Below is a small trained network, with its code and all its weights. Each question gives an input and a class and asks what happens when units are switched off, that is, made to give their printed mean instead of their output.

import numpy as np


def w(rows, s, z=0):
    codes = np.array(rows[::2]) - 128.0
    scale = np.full(codes.shape[1], s)
    scale[-1] = z or s
    return codes * scale


def f(y):
    return y / 2 * (1 + np.tanh(0.7978845608 * (y + 0.044715 * y**3)))


def log_softmax(a):
    a = a - a.max(-1, keepdims=True)
    return a - np.log(np.exp(a).sum(-1, keepdims=True))


def net(x, mask):
    res = np.array(x, float).reshape(1, 4) / 4 @ E
    y = f(res @ A[0][:, :-1].T + A[0][:, -1])
    res = res + np.where(mask, y, B[0][:, -1]) @ B[0][:, :-1]
    return log_softmax(res[-1] @ U[:, :-1].T + U[:, -1])


A, B = {}, {}
E = w([
[66,83,152,79,150,111,250,88],'x0',
[136,192,165,124,185,153,226,172],'x1',
[175,84,71,99,163,72,136,125],'x2',
[183,44,161,74,178,176,99,172],'x3',
],0.013)
A[0] = w([
[220,3,233,51,105,145,137,114,253],'n0',
[18,86,100,181,69,213,136,48,211],'n1',
[113,162,130,170,184,76,181,71,76],'n2',
[129,158,224,243,117,200,54,158,188],'n3',
[161,73,213,128,207,116,92,192,105],'n4',
[165,196,165,134,97,253,177,209,192],'n5',
[210,219,171,225,174,116,98,153,208],'n6',
],0.0071,0.0059)
B[0] = w([
[140,61,178,85,197,5,98,134,252],'n0',
[150,40,107,38,147,78,177,90,203],'n1',
[13,182,80,78,85,138,105,132,161],'n2',
[186,63,186,145,198,84,220,107,234],'n3',
[167,100,209,210,106,110,101,178,188],'n4',
[148,123,19,170,127,181,190,118,226],'n5',
[198,56,107,145,222,2,132,103,221],'n6',
],0.0093,0.012)
U = w([
[209,203,8,170,105,116,134,103,119],'0',
[141,169,169,151,38,174,77,254,7],'1',
[203,64,140,116,219,65,148,133,221],'2',
[92,176,215,216,155,198,31,97,3],'3',
[60,167,126,83,93,113,151,164,50],'4',
],0.0085,0.003)

Each question gives the input, the list of numbers given to net, and the class t.
The units are the neurons (one row each of A and B). Each row of codes is followed by its name. A weight is (code - 128) times the scale printed after its matrix; where a second scale follows, it is the last column's (A, B and U).
mask holds one flag per neuron, in row order. A switched-off neuron (its flag False) gives its mean, the last column of its row in B, instead of its output. The means were averaged over made-up inputs and are rounded, as every weight is.
A unit's drop is (log p(t) with every unit on - log p(t) with that unit switched off) / (log p(t) with every unit on - log p(t) with every unit switched off).
The circuit of an input: a set's keep is (log p(t) with only the set's units on - log p(t) with every unit switched off) / (log p(t) with every unit on - log p(t) with every unit switched off). Starting from all 7 units, units are removed one at a time, each time the one whose removal leaves the highest keep (on an exact tie, the one counted first), for as long as the keep stays at least 0.8.
units of the circuit, in order: the units of the circuit, biggest drop first
k most important neurons: the k neurons with the biggest drops, biggest first
drop when u is switched off: that unit's drop, to one decimal
input [-1,6,-4,-1], class 0: 4 most important neurons : (n0; n5; n1; n4)
input [3,7,-6,-3], class 0: units of the circuit, in order : (n5; n0)
input [7,-4,6,-6], class 4: units of the circuit, in order : (n2; n6; n3)
input [-6,-5,6,-6], class 0: units of the circuit, in order : (n0)
input [6,5,-5,1], class 4: units of the circuit, in order : (n6; n3)
input [1,8,-8,-3], class 0: 3 most important neurons : (n5; n0; n2)
input [5,-1,4,-3], class 4: units of the circuit, in order : (n6; n3; n2)
input [2,-7,0,-7], class 4: units of the circuit, in order : (n6; n3)
input [2,-6,4,-5], class 0: 4 most important neurons : (n0; n3; n6; n4)
input [-4,5,7,-3], class 0: 3 most important neurons : (n0; n3; n1)
input [3,2,-5,-4], class 4: 3 most important neurons : (n0; n6; n2)
input [6,8,-5,-7], class 4: drop when n2 is switched off : 0.2
input [0,-5,8,-4], class 0: drop when n3 is switched off : 0.2
input [-2,-5,6,-7], class 0: units of the circuit, in order : (n0)
input [0,7,5,-7], class 0: drop when n0 is switched off : 0.1
